Below is a small trained network, with its code and all its weights. Each question gives an input and a class and asks what happens when units are switched off, that is, made to give their printed mean instead of their output.

import numpy as np


def w(rows, s, z=0):
    codes = np.array(rows[::2]) - 128.0
    scale = np.full(codes.shape[1], s)
    scale[-1] = z or s
    return codes * scale


def f(y):
    return y / 2 * (1 + np.tanh(0.7978845608 * (y + 0.044715 * y**3)))


def log_softmax(a):
    a = a - a.max(-1, keepdims=True)
    return a - np.log(np.exp(a).sum(-1, keepdims=True))


def net(x, mask):
    res = np.array(x, float).reshape(1, 5) / 4 @ E
    y = f(res @ A[0][:, :-1].T + A[0][:, -1])
    res = res + np.where(mask, y, B[0][:, -1]) @ B[0][:, :-1]
    return log_softmax(res[-1] @ U[:, :-1].T + U[:, -1])


A, B = {}, {}
E = w([
[88,138,248,135,64],'x0',
[117,128,90,215,148],'x1',
[38,6,218,132,66],'x2',
[95,152,195,196,62],'x3',
[1,253,52,160,147],'x4',
],0.011)
A[0] = w([
[103,173,15,137,68,27],'n1',
[138,254,64,158,134,114],'n2',
[161,82,59,233,80,175],'n3',
[120,128,107,50,186,75],'n4',
[210,54,58,135,96,3],'n5',
[213,108,137,32,179,149],'n6',
],0.011,0.0056)
B[0] = w([
[147,156,120,157,184,194],'n1',
[139,126,65,199,138,251],'n2',
[58,106,66,109,228,187],'n3',
[145,100,125,43,89,171],'n4',
[172,170,120,223,233,183],'n5',
[246,91,89,135,115,232],'n6',
],0.012,0.014)
U = w([
[93,86,176,148,90,254],'0',
[212,167,118,94,137,209],'1',
[146,180,85,111,144,2],'2',
[193,185,111,125,112,6],'3',
[151,137,49,148,166,101],'4',
[119,111,82,107,160,50],'5',
[153,133,65,2,139,92],'6',
],0.019,0.0097)

Each question gives the input, the list of numbers given to net, and the class t.
The units are the neurons (one row each of A and B). Each row of codes is followed by its name. A weight is (code - 128) times the scale printed after its matrix; where a second scale follows, it is the last column's (A, B and U).
mask holds one flag per neuron, in row order. A switched-off neuron (its flag False) gives its mean, the last column of its row in B, instead of its output. The means were averaged over made-up inputs and are rounded, as every weight is.
A unit's drop is (log p(t) with every unit on - log p(t) with that unit switched off) / (log p(t) with every unit on - log p(t) with every unit switched off).
The circuit of an input: a set's keep is (log p(t) with only the set's units on - log p(t) with every unit switched off) / (log p(t) with every unit on - log p(t) with every unit switched off). Starting from all 6 units, units are removed one at a time, each time the one whose removal leaves the highest keep (on an exact tie, the one counted first), for as long as the keep stays at least 0.8.
units of the circuit, in order: the units of the circuit, biggest drop first
top k neurons: the k neurons with the biggest drops, biggest first
drop when u is switched off: that unit's drop, to one decimal
input [-6,-6,1,-1,-1], class 1: units of the circuit, in order : [n3, n6]
input [-3,0,7,-6,-7], class 1: top 3 neurons : [n2, n6, n3]
input [-7,-6,0,-5,-4], class 1: top neuron : [n5]
input [-8,1,7,-4,2], class 5: units of the circuit, in order : [n2, n6]
input [-5,-4,-2,-8,2], class 1: units of the circuit, in order : [n6, n3]
input [4,0,0,8,6], class 0: top 3 neurons : [n6, n5, n3]
input [-3,-6,5,-4,-4], class 1: top 3 neurons : [n5, n6, n3]
input [-3,-5,0,-8,5], class 6: top 2 neurons : [n4, n5]
input [-5,-7,-1,8,-1], class 0: top 3 neurons : [n6, n5, n1]
input [-5,-7,0,-3,-2], class 1: top 2 neurons : [n6, n5]
input [7,8,-7,6,-8], class 4: top 2 neurons : [n3, n4]
input [-3,8,5,6,-2], class 5: top 2 neurons : [n3, n2]
input [0,-4,5,-3,6], class 6: top 2 neurons : [n2, n5]
input [2,-6,8,-2,-8], class 1: units of the circuit, in order : [n6]
input [-1,0,4,-6,-2], class 1: drop when n2 is switched off : 0.2
input [-8,-5,-3,-8,-8], class 1: drop when n5 is switched off : 0.3
input [-4,-5,0,7,-3], class 0: drop when n5 is switched off : 0.2
input [-5,-2,4,8,-3], class 0: drop when n5 is switched off : 0.0
